Below are the code and all the weights of a small trained network. Each question names an input and a class and asks about switching units off, where a switched-off unit gives its printed mean instead of its output.

import numpy as np


def w(rows, s, z=0):
    codes = np.array(rows[::2]) - 128.0
    scale = np.full(codes.shape[1], s)
    scale[-1] = z or s
    return codes * scale


def f(y):
    return np.maximum(y, 0)


def log_softmax(a):
    a = a - a.max(-1, keepdims=True)
    return a - np.log(np.exp(a).sum(-1, keepdims=True))


def net(x, mask):
    res = np.array(x, float).reshape(1, 7) / 4 @ E
    y = f(res @ A[0][:, :-1].T + A[0][:, -1])
    res = res + np.where(mask, y, B[0][:, -1]) @ B[0][:, :-1]
    return log_softmax(res[-1] @ U[:, :-1].T + U[:, -1])


A, B = {}, {}
E = w([
[49,86,194,153,98,144,187,63,52,73],'x0',
[114,211,158,201,152,118,117,132,46,214],'x1',
[82,167,82,31,63,162,85,54,78,187],'x2',
[71,197,232,62,179,112,159,156,188,115],'x3',
[148,145,159,157,185,247,74,85,164,113],'x4',
[130,128,128,127,130,127,126,129,127,127],'x5',
[187,76,255,112,33,160,126,177,140,150],'x6',
],0.0081)
A[0] = w([
[146,111,172,65,67,182,155,194,163,144,136],'N1',
[85,154,125,54,110,118,67,63,88,161,99],'N2',
[83,167,196,45,160,108,115,169,143,113,99],'N3',
[151,180,149,198,164,109,136,126,39,214,132],'N4',
[153,102,204,105,45,203,108,176,140,162,239],'N5',
[107,150,76,107,183,112,100,120,138,104,159],'N6',
[74,126,102,150,160,170,161,66,134,119,227],'N7',
[127,121,125,139,47,43,175,151,149,134,144],'N8',
[187,45,39,186,91,148,112,124,80,127,85],'N9',
[116,114,109,57,108,138,61,87,75,137,2],'N10',
[144,114,129,111,109,17,150,146,105,136,177],'N11',
[104,169,96,169,142,148,199,114,167,112,123],'N12',
[176,167,86,120,141,80,70,183,233,194,93],'N13',
[90,108,42,163,139,130,138,106,150,134,162],'N14',
[159,109,95,85,112,150,174,119,158,71,71],'N15',
[214,139,86,72,148,109,79,169,180,205,120],'N16',
[72,164,100,83,215,96,112,121,133,103,129],'N17',
[143,47,115,56,152,134,126,116,161,96,30],'N18',
[114,79,99,94,113,130,123,116,157,62,88],'N19',
[193,71,79,172,80,136,55,97,73,116,91],'N20',
[154,109,108,99,89,125,156,98,174,69,97],'N21',
[135,150,107,18,82,181,93,59,84,159,22],'N22',
[105,161,92,123,116,54,143,156,101,96,221],'N23',
[88,204,146,79,145,116,158,117,191,82,88],'N24',
[181,100,145,254,169,86,155,173,141,42,98],'N25',
[121,148,103,57,74,58,172,144,92,143,168],'N26',
[57,84,184,160,94,118,182,65,81,68,200],'N27',
[156,163,163,158,151,222,56,61,160,80,246],'N28',
[140,81,82,52,161,111,107,118,138,66,145],'N29',
],0.0074,0.0019)
B[0] = w([
[151,125,88,174,115,139,184,120,107,100,225],'N1',
[105,89,75,164,125,136,132,149,211,160,191],'N2',
[83,193,133,152,44,87,118,139,74,44,202],'N3',
[85,127,240,119,189,245,196,79,161,234,215],'N4',
[198,120,96,208,82,92,156,140,101,150,252],'N5',
[199,111,102,224,107,92,117,138,113,146,176],'N6',
[205,96,99,134,104,112,72,136,83,156,196],'N7',
[184,160,89,96,171,140,133,105,166,121,189],'N8',
[72,226,141,71,78,117,171,105,120,38,216],'N9',
[58,114,78,106,94,143,134,175,202,135,173],'N10',
[183,158,141,41,187,168,80,100,128,128,186],'N11',
[144,103,89,164,114,59,126,161,136,136,167],'N12',
[48,68,140,119,121,151,16,101,20,122,213],'N13',
[166,139,132,170,81,109,194,102,116,126,180],'N14',
[72,118,211,111,219,190,182,94,108,209,179],'N15',
[80,70,121,139,104,180,95,126,18,127,211],'N16',
[157,140,105,227,104,108,148,129,107,112,185],'N17',
[102,168,182,168,177,143,200,124,127,183,187],'N18',
[112,125,172,154,174,211,178,89,91,151,184],'N19',
[90,244,150,100,73,120,167,133,99,94,207],'N20',
[128,143,181,152,199,161,158,96,101,193,183],'N21',
[116,87,83,140,98,133,147,229,253,150,200],'N22',
[217,117,114,115,157,156,72,117,155,131,175],'N23',
[111,195,131,147,68,162,165,111,102,83,191],'N24',
[44,127,34,93,105,147,101,236,254,140,255],'N25',
[170,145,103,85,134,138,94,71,192,144,186],'N26',
[141,31,93,84,146,134,17,141,72,95,233],'N27',
[217,166,75,2,192,77,84,100,148,93,245],'N28',
[137,105,187,185,159,212,185,115,117,144,186],'N29',
],0.0059,0.0092)
U = w([
[40,93,85,121,118,117,117,209,255,137,88],'0',
[93,136,193,143,198,184,194,84,116,202,89],'1',
[67,252,133,103,74,100,152,121,91,30,94],'2',
[89,17,114,102,131,120,45,123,35,108,116],'3',
[168,137,117,132,132,128,122,125,131,128,253],'4',
[247,162,108,37,178,111,88,97,170,116,100],'5',
[220,104,105,226,87,77,156,132,108,141,101],'6',
],0.0093,0.0058)

Each question gives the input, the list of numbers given to net, and the class t.
The units are the neurons (one row each of A and B). Each row of codes is followed by its name. A weight is (code - 128) times the scale printed after its matrix; where a second scale follows, it is the last column's (A, B and U).
mask holds one flag per neuron, in row order. A switched-off neuron (its flag False) gives its mean, the last column of its row in B, instead of its output. The means were averaged over made-up inputs and are rounded, as every weight is.
A unit's drop is (log p(t) with every unit on - log p(t) with that unit switched off) / (log p(t) with every unit on - log p(t) with every unit switched off).
The circuit of an input: a set's keep is (log p(t) with only the set's units on - log p(t) with every unit switched off) / (log p(t) with every unit on - log p(t) with every unit switched off). Starting from the 12 units with the biggest drops (on a tie, the unit counted first), units are removed one at a time, each time the one whose removal leaves the highest keep (on an exact tie, the one counted first), for as long as the keep stays at least 0.8.
units of the circuit, in order: the units of the circuit, biggest drop first
most important unit: the unit with the biggest drop
top k neurons: the k neurons with the biggest drops, biggest first
drop when u is switched off: that unit's drop, to one decimal
input [-3,6,7,-6,-3,-2,5], class 0: most important unit : N22
input [-7,5,-2,8,7,-7,-1], class 2: top 3 neurons : N3, N24, N27
input [4,3,4,1,-4,1,-5], class 6: top 2 neurons : N25, N28
input [-4,-1,-3,4,5,1,6], class 6: top 2 neurons : N5, N1
input [1,6,6,6,-8,3,-1], class 5: units of the circuit, in order : N26, N23
input [-1,5,-5,8,1,-5,-2], class 2: top 2 neurons : N3, N24
input [5,-1,-5,1,-8,-6,0], class 5: top 2 neurons : N11, N8
input [-5,4,3,0,5,-2,-7], class 6: units of the circuit, in order : N6, N17
input [-6,-4,0,0,-4,0,-1], class 3: top 2 neurons : N13, N16
input [-2,4,-5,-8,2,-5,-2], class 2: units of the circuit, in order : N9, N20
input [-8,1,-3,5,-7,7,-8], class 3: top 3 neurons : N13, N16, N5
input [-2,-6,2,0,-6,5,8], class 6: top 3 neurons : N5, N4, N1
input [6,7,-2,0,-4,5,-5], class 1: top 3 neurons : N4, N28, N13
input [-7,1,-2,-6,4,2,3], class 3: most important unit : N13
input [-5,7,-3,5,-3,3,4], class 1: top 2 neurons : N4, N27
input [-3,1,4,2,3,2,-4], class 0: top 2 neurons : N22, N2
input [4,4,6,-7,5,3,7], class 2: top 2 neurons : N20, N9
input [7,5,-1,0,-5,7,-2], class 3: top 2 neurons : N27, N28
input [-8,-3,0,-3,-2,-8,-7], class 3: top 3 neurons : N13, N16, N5
input [2,5,-7,-7,1,4,2], class 0: units of the circuit, in order : N25
input [-3,5,0,0,-5,0,-7], class 6: top 3 neurons : N17, N6, N28
input [8,-3,-1,0,-2,0,-2], class 3: drop when N3 is switched off : 0.0
input [1,3,2,-6,-5,5,6], class 2: drop when N20 is switched off : 0.5
input [-8,-4,7,-2,-7,7,6], class 3: drop when N25 is switched off : 0.6
input [4,-7,2,0,2,5,8], class 6: drop when N11 is switched off : 0.1
